Each row has two labels, one from each of two sets.
[  3  -7  -4   2 -16   2  -8   5 -14 -19 -19   3  -1 -11   5   9   2  13
  -7   5   4   5   3   0  -1   8  -2  11  11   4]
U/<27>
[-13   1   1   2  -7   8  20  13   1  -5  -9  -1   2 -13  -3   2  -2  10
  -9 -11   0   1  -3   3   1  -8   3   1   3  -1]
Z/<35>
[ -6   1  20  -1 -12  14  29  18   3 -20 -19  -4   6 -17 -18  -1  -4   0
 -10   5  22  -7  -8   9  -2  -3   2   5  -2 -10]
Z/<30>
[  1  -2  17  -3 -14  10  26   7   0 -18 -41   5  -8  -6   1   3  -5  -6
  -8 -11   9  -1  -4   2  -1   9  -5  -3  -3  -1]
U/<35>
[ -2  -3 -19  -1 -12   7   8   2 -18 -26  -8  -4  -4 -14  -9   3 -12  -1
   2   3   3   3   1   4  -3  -6   5   1   0   3]
U/<34>
[ -3 -10   3   2  -5  13  -1  17  -8  -7 -21  -7   0  -4  -2   2  -3   6
  -2  -3   6   4 -10   5   3   3 -11   2 -10  -1]
Z/<35>
[ -4   9   4  -2  -8  19  30  18   0 -25 -29  -1  -3  -8  -2  -4   0   7
   4 -20  17  -2  -1   2  -1   0  -4  -7  -4  -2]
U/<30>
[-18  -3   4  -4 -14  24  -8  12  -3 -16 -26  -1  -4 -10   5  -2   2   2
  -9  -2   0   0  -8   4   2  -1  -3   2   3   1]
Z/<35>
[ -2   1   4  -2 -14  13  23   8  -2 -16 -34   0   2  -9  -7   0  -5   6
  -6   1   1  -1   6  -2   5  -3 -10   4   4   7]
Z/<27>
[-12  16  13   2 -14  11  28  20  -4 -23 -43  -8   1 -15 -16  -1   6   8
 -13  -3   8  -2 -10   0  13   0  -6   4   3   7]
Z/<27>
[ 11  -3  -7  -2   2   2  14  -2  21 -12 -22   2  -5  -5  -4   2 -24   7
   4  -1   7  -3  -8  -2   2  -1 -14   5  -2  -2]
E/<30>
[ -6  -2 -12   4  -5   5  24   8  23 -21 -15  -7   0  -7   1   2  -8  -3
  -2 -16   7  13   2  -8  -4   1  -4   0 -20  11]
E/<35>
[  0  -1 -47   3   0  -9 -38 -14  17 -20 -37  -3  -8  -9   2   0 -24   7
   4 -22   1  -2   0  12   8   4 -35  -5   0 -22]
E/<27>
[  3   2  -1  -2 -14   9  24  -3   9 -34 -46   2  -2 -24  -9  -2 -11   3
  -6 -11   4  -2 -13  -4  11  -7  -9   0  13   5]
E/<34>
[-12  -2  19  -1 -13  19  54  11  10 -15 -10  -2  15 -24 -27  -1   0   3
  -7  -4   9  23  -6   5   6  -7   4 -11  -1   2]
Z/<35>
[ 15  -8  28  -9 -10  12  31   8   5 -22 -18   3   4  -7  -6   1  -2   4
   0  -2  22  -6   2   0  -1   4  -2  -1   6   2]
U/<35>
[  0   0   8  -9  -4   5  33   8  -7 -11 -16  -1   2 -10 -10   4 -13  10
  -6  12  24   0 -11   9  -1   3  -4   0  -3   7]
U/<27>
[  3   6 -18   3   0   6  -1   3  12 -11 -32   0  -3 -18  -6  -1 -18  11
   1 -31  14  -6 -13   1   1   0 -23   2   1  -8]
E/<30>
[ -3   5   1   5 -14   4  29   9  -2 -19 -36   1   6 -14  -3   0   6   4
   2  -7  -6  -1  -9  -3  -2   3  -7   3 -10   7]
Z/<27>
[-10  -5 -11  15  -6   7  14   9   1  -8 -44   3   0 -13  -8  -2  -6   6
  -2 -54  12  -4  -3  -8   0   0  -6   5  -2  -8]
Z/<30>
[  2  -3   6   5  -6  14  17  10   1  -4 -46  -5  -1  -6   8   2  -2   1
  -1 -20  12   0  -5   6  -6  -2 -13   1   2   6]
U/<30>
[-16   5  -8   0 -10  10  -5   8  -6 -13 -15  -4   0 -14   8   4  -6  10
   3  -4   6   7 -11   1   0   1  -2   0   1  -2]
Z/<35>
[ -7  -2  29  10  -9  24  16   5   6 -14 -15   2   5   5  -8   0   4   8
  -7  -9   8  -5   0  -3   8  -7   3   2   0  -3]
U/<35>
[  7   2  32   3  -2  17  32  13  20 -21 -32   4   3 -12  20  -5  -4   2
 -13 -17   7  -8  -9  -4  -7  -1   0  -1   9   4]
E/<35>
[  2  -6 -31  -1 -10  13   2  -2  -5  -3 -42   2  -5  -4  15   6 -20   8
   4 -18   7  -2  -1   1  -2   3 -15   0   8   1]
U/<30>
[  4  -7   2   0  -3   4   3  -6  25 -23 -31   0  -2 -20   1  -4 -32   5
  10 -18   4  -5  -8  -2  22   5 -17  10  12   0]
E/<30>
[  2   1  15   2  -7   9  22  14 -13 -25 -29  -3  -3  -2   3   8  -7   6
   3   0  14  -1  13   1  -3   1   1   2   3   7]
U/<35>
[  8   2 -10   6  -9  -3  18   2   2 -17 -38   3   4 -18   6  -5 -31  -6
  -9  -7   6  -3  -4  -1   0   0 -10   3  -2  -3]
E/<27>
[  5  -1 -22   3 -11  -4  -1  17  -7 -28 -30 -25  -7 -14 -10   2 -12   9
  -8 -12   6   2  -5   3   6  -2 -21   4  -1   3]
Z/<27>
